Below are the code and all the weights of a small trained network. Each question names an input and a target symbol and asks about switching units off, where a switched-off unit gives its printed mean instead of its output.

import numpy as np


def w(rows, s, z=0):
    codes = np.array(rows[::2]) - 128.0
    scale = np.full(codes.shape[1], s)
    scale[-1] = z or s
    return codes * scale


def norm(h):
    return h / np.sqrt((h * h).mean(-1, keepdims=True) + 1e-5)


def f(y):
    return y / 2 * (1 + np.tanh(0.7978845608 * (y + 0.044715 * y**3)))


def softmax(a):
    e = np.exp(a - a.max(-1, keepdims=True))
    return e / e.sum(-1, keepdims=True)


def log_softmax(a):
    a = a - a.max(-1, keepdims=True)
    return a - np.log(np.exp(a).sum(-1, keepdims=True))


def net(x, mask):
    ids = ['αγημστφψω'.index(c) for c in x.split()]
    T = len(ids)
    res = E[ids] + P[:T]
    u = 0
    for l in range(2):
        r = norm(res)
        for j in range(3):
            rows = slice(3 * j, 3 * j + 3)
            q, k, v = (r @ M[l][rows].T for M in (Q, K, V))
            z = softmax(np.where(np.tri(T) > 0, q @ k.T / 3**0.5, -1e9)) @ v
            o = O[l][rows]
            res = res + np.where(mask[u + j], z, o[:, -1]) @ o[:, :-1]
        u += 3
        y = f(norm(res) @ A[l][:, :-1].T + A[l][:, -1])
        res = res + np.where(mask[u : u + 8], y, B[l][:, -1]) @ B[l][:, :-1]
        u += 8
    return log_softmax(norm(res)[-1] @ U[:, :-1].T + U[:, -1])


Q, K, V, O, A, B = {}, {}, {}, {}, {}, {}
E = w([
[161,116,70,133,179],'α',
[23,152,73,96,122],'γ',
[102,210,132,138,185],'η',
[14,138,119,92,97],'μ',
[132,135,254,85,155],'σ',
[67,115,143,129,88],'τ',
[149,138,112,139,172],'φ',
[160,173,77,150,165],'ψ',
[132,229,111,146,232],'ω',
],0.0073)
P = w([
[99,150,128,112,194],'0',
[152,187,139,170,37],'1',
[165,108,105,76,158],'2',
[154,185,139,173,39],'3',
[88,136,137,157,187],'4',
[228,148,121,92,1],'5',
[149,114,112,101,170],'6',
[126,187,153,210,59],'7',
[145,113,114,107,174],'8',
],0.0079)
Q[0] = w([
[163,120,235,249,155],'L0H1',
[224,52,133,163,107],'L0H1',
[15,165,170,108,135],'L0H1',
[173,186,198,141,65],'L0H2',
[155,159,204,161,72],'L0H2',
[159,80,131,98,71],'L0H2',
[132,176,139,85,32],'L0H3',
[21,180,162,254,136],'L0H3',
[106,26,113,51,141],'L0H3',
],0.0075)
K[0] = w([
[132,184,189,205,89],'L0H1',
[189,135,134,108,79],'L0H1',
[77,104,156,157,182],'L0H1',
[98,148,2,173,155],'L0H2',
[114,158,15,155,100],'L0H2',
[128,120,68,79,96],'L0H2',
[121,41,85,107,138],'L0H3',
[55,108,166,249,156],'L0H3',
[130,108,167,62,70],'L0H3',
],0.011)
V[0] = w([
[181,79,123,104,89],'L0H1',
[88,18,58,177,177],'L0H1',
[92,135,186,94,233],'L0H1',
[142,184,254,125,82],'L0H2',
[206,122,188,101,136],'L0H2',
[101,97,53,224,82],'L0H2',
[161,81,81,56,92],'L0H3',
[123,102,251,110,150],'L0H3',
[195,103,65,193,195],'L0H3',
],0.0041)
O[0] = w([
[92,177,154,108,113,7],'L0H1',
[255,156,155,150,179,122],'L0H1',
[209,80,127,178,123,240],'L0H1',
[151,162,179,125,187,150],'L0H2',
[150,81,167,154,162,31],'L0H2',
[92,109,56,114,82,101],'L0H2',
[132,138,133,191,172,89],'L0H3',
[171,121,97,170,47,85],'L0H3',
[50,198,105,68,155,27],'L0H3',
],0.0039,0.0022)
A[0] = w([
[92,136,230,109,9,92],'L0N1',
[170,20,177,134,140,56],'L0N2',
[84,106,211,64,254,1],'L0N3',
[110,172,128,43,157,193],'L0N4',
[48,50,113,50,106,112],'L0N5',
[82,131,39,120,36,101],'L0N6',
[198,252,155,113,164,166],'L0N7',
[125,15,188,206,117,64],'L0N8',
],0.0047,0.0026)
B[0] = w([
[182,162,20,165,192,239],'L0N1',
[169,191,84,19,116,125],'L0N2',
[229,71,147,234,168,188],'L0N3',
[130,105,78,153,31,215],'L0N4',
[122,57,148,143,84,193],'L0N5',
[170,149,254,156,149,250],'L0N6',
[134,49,152,174,23,203],'L0N7',
[89,244,148,85,190,131],'L0N8',
],0.0052,0.002)
Q[1] = w([
[150,159,132,49,98],'L1H1',
[47,204,140,173,127],'L1H1',
[169,144,90,139,53],'L1H1',
[186,100,86,89,140],'L1H2',
[97,121,79,165,195],'L1H2',
[148,152,126,163,144],'L1H2',
[35,173,134,210,178],'L1H3',
[119,179,199,96,142],'L1H3',
[105,137,1,32,166],'L1H3',
],0.011)
K[1] = w([
[153,110,61,71,142],'L1H1',
[68,143,93,195,173],'L1H1',
[146,156,76,115,105],'L1H1',
[178,109,63,94,58],'L1H2',
[110,193,76,194,128],'L1H2',
[112,123,107,144,134],'L1H2',
[21,208,159,248,156],'L1H3',
[92,150,123,90,168],'L1H3',
[161,167,80,118,15],'L1H3',
],0.011)
V[1] = w([
[156,156,136,88,155],'L1H1',
[150,219,95,146,106],'L1H1',
[114,125,14,179,161],'L1H1',
[133,132,224,109,142],'L1H2',
[115,173,101,139,148],'L1H2',
[111,153,143,143,57],'L1H2',
[197,25,101,104,67],'L1H3',
[193,209,58,61,104],'L1H3',
[144,81,208,2,136],'L1H3',
],0.0058)
O[1] = w([
[170,120,145,162,186,51],'L1H1',
[112,83,207,71,154,215],'L1H1',
[45,65,130,162,88,208],'L1H1',
[37,45,92,73,87,52],'L1H2',
[131,172,183,125,102,122],'L1H2',
[137,88,189,161,123,191],'L1H2',
[35,170,221,133,167,219],'L1H3',
[51,181,1,185,35,7],'L1H3',
[115,103,158,254,244,28],'L1H3',
],0.0039,0.0022)
A[1] = w([
[220,174,33,136,148,133],'L1N1',
[83,91,150,214,123,136],'L1N2',
[237,124,240,104,161,35],'L1N3',
[117,236,97,116,91,131],'L1N4',
[106,143,9,69,196,65],'L1N5',
[192,185,98,132,47,3],'L1N6',
[169,114,80,127,254,194],'L1N7',
[122,68,58,195,158,95],'L1N8',
],0.0075,0.0042)
B[1] = w([
[69,103,118,213,127,179],'L1N1',
[107,52,150,100,155,189],'L1N2',
[100,206,110,184,89,252],'L1N3',
[115,125,141,98,254,228],'L1N4',
[125,237,246,74,104,158],'L1N5',
[173,80,77,138,141,179],'L1N6',
[202,81,133,67,152,210],'L1N7',
[167,177,49,74,50,143],'L1N8',
],0.0071,0.0037)
U = w([
[84,162,67,132,197,158],'α',
[254,127,178,167,204,1],'γ',
[179,159,153,65,101,81],'η',
[129,183,190,185,88,138],'μ',
[99,43,193,134,157,180],'σ',
[155,94,69,209,153,160],'τ',
[129,175,175,64,229,119],'φ',
[73,127,108,73,83,154],'ψ',
[203,92,94,61,122,176],'ω',
],0.0097,0.002)

Each question gives the input, a string of symbols that net reads in full, and the target symbol t.
The units are the heads (3 rows each of Q, K, V and O) and the neurons (one row each of A and B). Each row of codes is followed by its name. A weight is (code - 128) times the scale printed after its matrix; where a second scale follows, it is the last column's (O, A, B and U).
mask holds one flag per unit, layer by layer, with each layer's heads first. A switched-off unit (its flag False) gives its mean, the last column of its rows in O or B, instead of its output. The means were averaged over made-up inputs and are rounded, as every weight is.
A unit's drop is (log p(t) with every unit on - log p(t) with that unit switched off) / (log p(t) with every unit on - log p(t) with every unit switched off).
The circuit of an input: a set's keep is (log p(t) with only the set's units on - log p(t) with every unit switched off) / (log p(t) with every unit on - log p(t) with every unit switched off). Starting from the 12 units with the biggest drops (on a tie, the unit counted first), units are removed one at a time, each time the one whose removal leaves the highest keep (on an exact tie, the one counted first), for as long as the keep stays at least 0.8.
circuit, biggest first: the units of the circuit, biggest drop first
k most important neurons: the k neurons with the biggest drops, biggest first
top k neurons in layer l: the k neurons of layer l with the biggest drops, biggest first
heads that matter: for each layer, one digit per head in row order, 1 if its drop is at least 0.15 and else 0, layers parted by /
input μ τ τ γ τ μ, target τ: heads that matter : 001 / 001
input φ φ α ω τ τ, target α: circuit, biggest first : [L0N1; L1H3; L1N4; L0H3]
input φ η μ, target σ: circuit, biggest first : [L1H3; L0N5]
input ω μ μ μ ψ, target α: 2 most important neurons : [L0N6; L0N1]
input ψ μ τ σ μ ψ τ, target γ: 2 most important neurons : [L1N7; L0N1]
input φ ψ η, target μ: circuit, biggest first : [L0N7; L1N3]
input η μ η τ, target η: circuit, biggest first : [L1H3; L0N7; L0N4]
input φ μ μ φ, target φ: circuit, biggest first : [L0H1; L1N4; L0H3]
input φ τ μ γ, target φ: 2 most important neurons : [L0N6; L1N4]
input η σ μ μ, target η: top neuron in layer 0 : [L0N6]
input φ μ ψ μ μ τ φ ω α, target η: 3 most important neurons : [L1N5; L0N1; L1N8]
input ψ μ γ μ, target ψ: circuit, biggest first : [L1H3; L1N3; L1N4]
input μ μ α ω μ μ σ α μ, target γ: heads that matter : 010 / 000
input γ φ μ ω μ φ, target μ: circuit, biggest first : [L1H3; L0H1]
input μ μ μ μ τ, target φ: top 3 neurons in layer 0 : [L0N8; L0N7; L0N3]
input μ γ ω, target τ: circuit, biggest first : [L1N1; L1H3]
input ψ μ ω γ ω ψ τ α, target ω: circuit, biggest first : [L1H3; L1N3; L0H1]
input μ μ μ τ ψ ψ α α, target ψ: heads that matter : 101 / 101
input μ σ η μ τ ψ γ, target γ: circuit, biggest first : [L0H2; L0N3]
input μ τ μ μ α σ, target μ: circuit, biggest first : [L1H3; L1N3]
input μ ψ μ τ μ ψ ψ, target α: circuit, biggest first : [L1H3; L0H1]
input σ τ η τ μ, target γ: heads that matter : 010 / 001
input μ ψ μ, target σ: heads that matter : 000 / 001
input μ α ω, target τ: heads that matter : 100 / 001
input ω ψ φ α, target ω: heads that matter : 101 / 001
input α α μ μ τ ψ μ φ, target τ: heads that matter : 100 / 001
input ψ ψ μ μ ω ω μ μ, target ω: circuit, biggest first : [L1H3; L0N1; L1N3]
